Below are the code and all the weights of a small trained network. Each question names an input and a target symbol and asks about switching units off, where a switched-off unit gives its printed mean instead of its output.

import numpy as np


def w(rows, s, z=0):
    codes = np.array(rows[::2]) - 128.0
    scale = np.full(codes.shape[1], s)
    scale[-1] = z or s
    return codes * scale


def f(y):
    return y / 2 * (1 + np.tanh(0.7978845608 * (y + 0.044715 * y**3)))


def softmax(a):
    e = np.exp(a - a.max(-1, keepdims=True))
    return e / e.sum(-1, keepdims=True)


def log_softmax(a):
    a = a - a.max(-1, keepdims=True)
    return a - np.log(np.exp(a).sum(-1, keepdims=True))


def net(x, mask):
    ids = ['ΛΠΨαζηθμτω'.index(c) for c in x.split()]
    T = len(ids)
    res = E[ids] + P[:T]
    u = 0
    for l in range(3):
        q, k, v = (res @ M[l].T for M in (Q, K, V))
        z = softmax(np.where(np.tri(T) > 0, q @ k.T / 2**0.5, -1e9)) @ v
        res = res + np.where(mask[u], z, O[l][:, -1]) @ O[l][:, :-1]
        u += 1
        y = f(res @ A[l][:, :-1].T + A[l][:, -1])
        res = res + np.where(mask[u : u + 8], y, B[l][:, -1]) @ B[l][:, :-1]
        u += 8
    return log_softmax(res[-1] @ U[:, :-1].T + U[:, -1])


Q, K, V, O, A, B = {}, {}, {}, {}, {}, {}
E = w([
[125,244,109,185,86,44,141,187,34],'Λ',
[177,181,239,175,157,143,101,28,161],'Π',
[168,221,135,145,66,160,69,32,87],'Ψ',
[39,56,51,62,67,56,127,134,118],'α',
[69,120,128,231,127,214,168,55,197],'ζ',
[193,58,237,148,31,154,22,54,191],'η',
[181,141,181,140,99,90,88,121,181],'θ',
[43,42,205,107,171,254,155,213,85],'μ',
[233,231,178,129,217,140,89,95,55],'τ',
[95,74,247,213,52,56,95,73,145],'ω',
],0.0086)
P = w([
[41,198,128,144,136,53,7,253,165],'0',
[100,98,67,213,70,145,71,201,174],'1',
[111,87,120,193,75,123,110,175,176],'2',
[128,89,141,155,59,138,140,140,151],'3',
[111,98,155,155,70,149,157,103,120],'4',
[121,100,154,151,66,159,177,95,106],'5',
[122,108,168,145,66,162,190,77,103],'6',
[132,107,163,141,76,169,199,79,88],'7',
[119,95,171,151,86,175,208,58,60],'8',
[138,91,161,149,107,185,206,59,52],'9',
],0.0048)
Q[0] = w([
[95,18,180,190,61,207,106,154,197],'L0H0',
[125,108,56,7,108,1,236,186,122],'L0H0',
],0.0047)
K[0] = w([
[1,48,231,140,165,229,126,155,219],'L0H0',
[25,124,49,99,91,76,157,228,122],'L0H0',
],0.0064)
V[0] = w([
[95,22,78,111,217,208,204,56,252],'L0H0',
[96,1,35,16,71,51,158,162,91],'L0H0',
],0.0049)
O[0] = w([
[2,193,149,47,171,181,115,129,160,137],'L0H0',
[95,67,91,66,239,92,141,21,142,4],'L0H0',
],0.0067,0.0028)
A[0] = w([
[98,66,162,105,231,156,98,225,166,90],'L0N0',
[75,230,140,108,170,87,59,203,77,134],'L0N1',
[231,86,102,149,129,43,144,98,102,98],'L0N2',
[200,183,209,204,53,128,82,140,127,151],'L0N3',
[91,120,155,95,194,158,225,63,99,128],'L0N4',
[95,96,135,80,111,126,103,254,105,82],'L0N5',
[145,195,180,110,198,171,131,99,54,250],'L0N6',
[108,109,146,122,92,157,195,128,44,247],'L0N7',
],0.0069,0.0018)
B[0] = w([
[175,119,106,168,132,185,140,147,22,128],'L0N0',
[189,90,104,162,66,124,52,150,91,130],'L0N1',
[80,110,120,104,255,103,165,89,167,156],'L0N2',
[121,88,108,105,185,101,156,44,167,254],'L0N3',
[131,154,211,96,165,75,152,139,183,144],'L0N4',
[176,111,129,175,66,166,120,167,8,130],'L0N5',
[247,126,132,139,129,70,162,132,161,146],'L0N6',
[136,83,127,152,108,115,166,153,145,186],'L0N7',
],0.0072,0.0069)
Q[1] = w([
[51,166,35,54,147,157,1,105,134],'L1H0',
[81,125,194,83,43,186,82,163,215],'L1H0',
],0.0034)
K[1] = w([
[136,141,109,85,172,86,186,65,254],'L1H0',
[60,174,106,181,117,158,35,126,142],'L1H0',
],0.0038)
V[1] = w([
[117,95,155,141,126,253,219,206,66],'L1H0',
[89,138,69,103,208,103,62,105,170],'L1H0',
],0.0045)
O[1] = w([
[85,158,243,65,178,65,229,89,253,4],'L1H0',
[161,171,87,114,67,133,71,165,125,29],'L1H0',
],0.0056,0.00039)
A[1] = w([
[155,109,95,115,174,85,162,116,80,152],'L1N0',
[123,123,152,136,127,143,99,168,106,44],'L1N1',
[201,170,127,30,233,112,129,154,110,154],'L1N2',
[71,172,129,115,116,169,135,154,167,124],'L1N3',
[158,102,144,120,129,178,141,180,125,107],'L1N4',
[112,191,174,138,157,158,213,149,159,131],'L1N5',
[159,110,60,158,115,148,60,143,103,252],'L1N6',
[140,126,98,164,2,160,106,244,36,119],'L1N7',
],0.0079,0.0042)
B[1] = w([
[86,86,104,154,137,135,157,125,142,182],'L1N0',
[225,107,82,120,167,185,95,131,62,101],'L1N1',
[148,90,147,162,54,91,135,172,208,125],'L1N2',
[95,81,105,142,117,144,161,88,95,189],'L1N3',
[118,112,161,181,171,137,118,119,99,125],'L1N4',
[94,80,120,166,186,108,150,136,125,254],'L1N5',
[66,135,132,174,82,94,113,119,180,225],'L1N6',
[190,229,253,162,127,64,2,200,110,162],'L1N7',
],0.0072,0.0047)
Q[2] = w([
[251,247,98,93,150,179,21,175,85],'L2H0',
[130,28,172,94,166,63,254,76,148],'L2H0',
],0.0074)
K[2] = w([
[157,202,73,147,8,123,83,76,175],'L2H0',
[149,60,210,206,248,254,196,155,119],'L2H0',
],0.0073)
V[2] = w([
[27,87,87,134,79,100,165,63,255],'L2H0',
[160,194,138,109,65,235,157,81,128],'L2H0',
],0.0041)
O[2] = w([
[32,106,151,254,83,146,98,109,172,204],'L2H0',
[69,58,57,130,200,54,121,123,124,4],'L2H0',
],0.0061,0.003)
A[2] = w([
[179,254,105,113,182,112,144,106,85,115],'L2N0',
[145,108,147,78,142,180,122,90,107,253],'L2N1',
[105,78,65,133,100,146,101,84,125,54],'L2N2',
[102,113,192,158,115,167,113,118,152,29],'L2N3',
[70,62,76,125,176,136,171,100,140,108],'L2N4',
[122,102,147,99,166,43,133,148,119,143],'L2N5',
[182,87,103,54,113,106,122,162,101,134],'L2N6',
[206,141,134,69,146,171,102,117,175,55],'L2N7',
],0.0095,0.0036)
B[2] = w([
[129,184,133,123,170,94,109,73,87,144],'L2N0',
[83,100,126,146,77,144,137,127,111,168],'L2N1',
[137,115,125,149,184,116,163,135,104,193],'L2N2',
[155,153,106,106,129,82,121,153,109,234],'L2N3',
[184,118,93,97,149,159,144,129,99,253],'L2N4',
[96,128,136,137,143,98,100,139,168,162],'L2N5',
[155,121,114,82,90,96,114,207,131,148],'L2N6',
[180,96,111,94,159,251,32,125,160,138],'L2N7',
],0.012,0.0065)
U = w([
[9,161,197,166,21,75,101,77,236,253],'Λ',
[112,43,69,176,163,210,231,68,73,189],'Π',
[103,146,154,122,231,156,74,100,139,48],'Ψ',
[171,128,111,128,206,139,93,192,194,45],'α',
[191,216,85,99,125,165,80,71,23,95],'ζ',
[160,129,185,149,177,145,92,191,26,81],'η',
[129,253,98,96,207,34,145,127,70,47],'θ',
[137,150,117,101,158,161,86,144,123,76],'μ',
[140,62,134,125,115,214,70,153,139,56],'τ',
[164,132,60,64,56,114,149,220,113,76],'ω',
],0.0043,0.0046)

Each question gives the input, a string of symbols that net reads in full, and the target symbol t.
The units are the heads (2 rows each of Q, K, V and O) and the neurons (one row each of A and B). Each row of codes is followed by its name. A weight is (code - 128) times the scale printed after its matrix; where a second scale follows, it is the last column's (O, A, B and U).
mask holds one flag per unit, layer by layer, with each layer's heads first. A switched-off unit (its flag False) gives its mean, the last column of its rows in O or B, instead of its output. The means were averaged over made-up inputs and are rounded, as every weight is.
A unit's drop is (log p(t) with every unit on - log p(t) with that unit switched off) / (log p(t) with every unit on - log p(t) with every unit switched off).
The circuit of an input: a set's keep is (log p(t) with only the set's units on - log p(t) with every unit switched off) / (log p(t) with every unit on - log p(t) with every unit switched off). Starting from the 12 units with the biggest drops (on a tie, the unit counted first), units are removed one at a time, each time the one whose removal leaves the highest keep (on an exact tie, the one counted first), for as long as the keep stays at least 0.8.
units of the circuit, in order: the units of the circuit, biggest drop first
k most important neurons: the k neurons with the biggest drops, biggest first
k most important neurons of layer l: the k neurons of layer l with the biggest drops, biggest first
drop of u: that unit's drop, to one decimal
input ζ Λ Λ, target Π: 4 most important neurons => (L0N2 L0N3 L1N7 L1N0)
input η ζ ζ μ ζ α τ, target α: 3 most important neurons => (L1N2 L0N6 L2N7)
input μ ζ ζ α ζ μ ω ω θ, target Λ: units of the circuit, in order => (L2N4 L2N2)
input ζ ζ ζ τ, target Λ: units of the circuit, in order => (L2H0 L2N4 L1N2)
input α Ψ μ μ μ ζ μ ζ Λ, target Λ: 2 most important neurons of layer 2 => (L2N5 L2N2)
input ζ μ ζ ζ ζ ζ α, target ω: 4 most important neurons => (L2N6 L1N7 L0N0 L0N5)
input α Π Ψ, target Λ: units of the circuit, in order => (L2N4 L2H0)
input α ζ τ, target Λ: units of the circuit, in order => (L2N4 L1N2 L2H0)
input Λ α ζ ω ζ α α, target Π: units of the circuit, in order => (L0H0 L2H0 L2N4)
input ω ζ μ ζ ζ θ Π, target Ψ: 2 most important neurons of layer 0 => (L0N3 L0N5)
input α Λ α, target Π: units of the circuit, in order => (L0H0 L2N4)
input α Λ α Π α Λ α ζ, target Λ: 2 most important neurons => (L0N2 L2N4)
input ζ α μ Π, target Ψ: 2 most important neurons => (L2N7 L0N3)
input ζ Λ ζ Ψ α, target Λ: 3 most important neurons of layer 0 => (L0N3 L0N5 L0N2)
input α ζ τ ζ μ ω η, target τ: 2 most important neurons of layer 0 => (L0N3 L0N5)
input Λ Ψ ζ μ ζ η θ Ψ, target ζ: 2 most important neurons => (L2N0 L2N7)
input Λ ζ α, target Λ: 4 most important neurons => (L0N3 L1N7 L2N4 L1N6)
input α ζ ζ τ μ Ψ, target ζ: most important neuron of layer 2 => (L2N0)
input ζ α Λ, target Λ: 2 most important neurons => (L2N4 L0N1)
input ζ ζ μ τ Ψ α ζ ζ ζ Λ, target θ: 4 most important neurons of layer 0 => (L0N5 L0N3 L0N0 L0N2)
input ω Λ Λ μ μ θ Π α Λ Λ, target Π: 2 most important neurons => (L1N0 L2N4)
input α ζ α η ζ Ψ, target Λ: 2 most important neurons of layer 2 => (L2N4 L2N7)
input η μ ζ ζ ζ ω η α τ, target α: 2 most important neurons of layer 1 => (L1N2 L1N7)
input ζ α ζ ζ Ψ α ζ μ, target η: 3 most important neurons of layer 0 => (L0N3 L0N5 L0N0)
input α Ψ Λ ζ α ζ θ ζ θ Π, target Λ: most important neuron of layer 0 => (L0N6)
input α Ψ Λ μ, target η: drop of L1N6 => 0.0
input ζ ζ ζ Π, target Λ: drop of L2N4 => 0.3
input α ζ ζ μ α ζ α, target ω: drop of L0N4 => -0.1
input μ ζ Λ Ψ α Λ, target θ: drop of L0N3 => 0.3
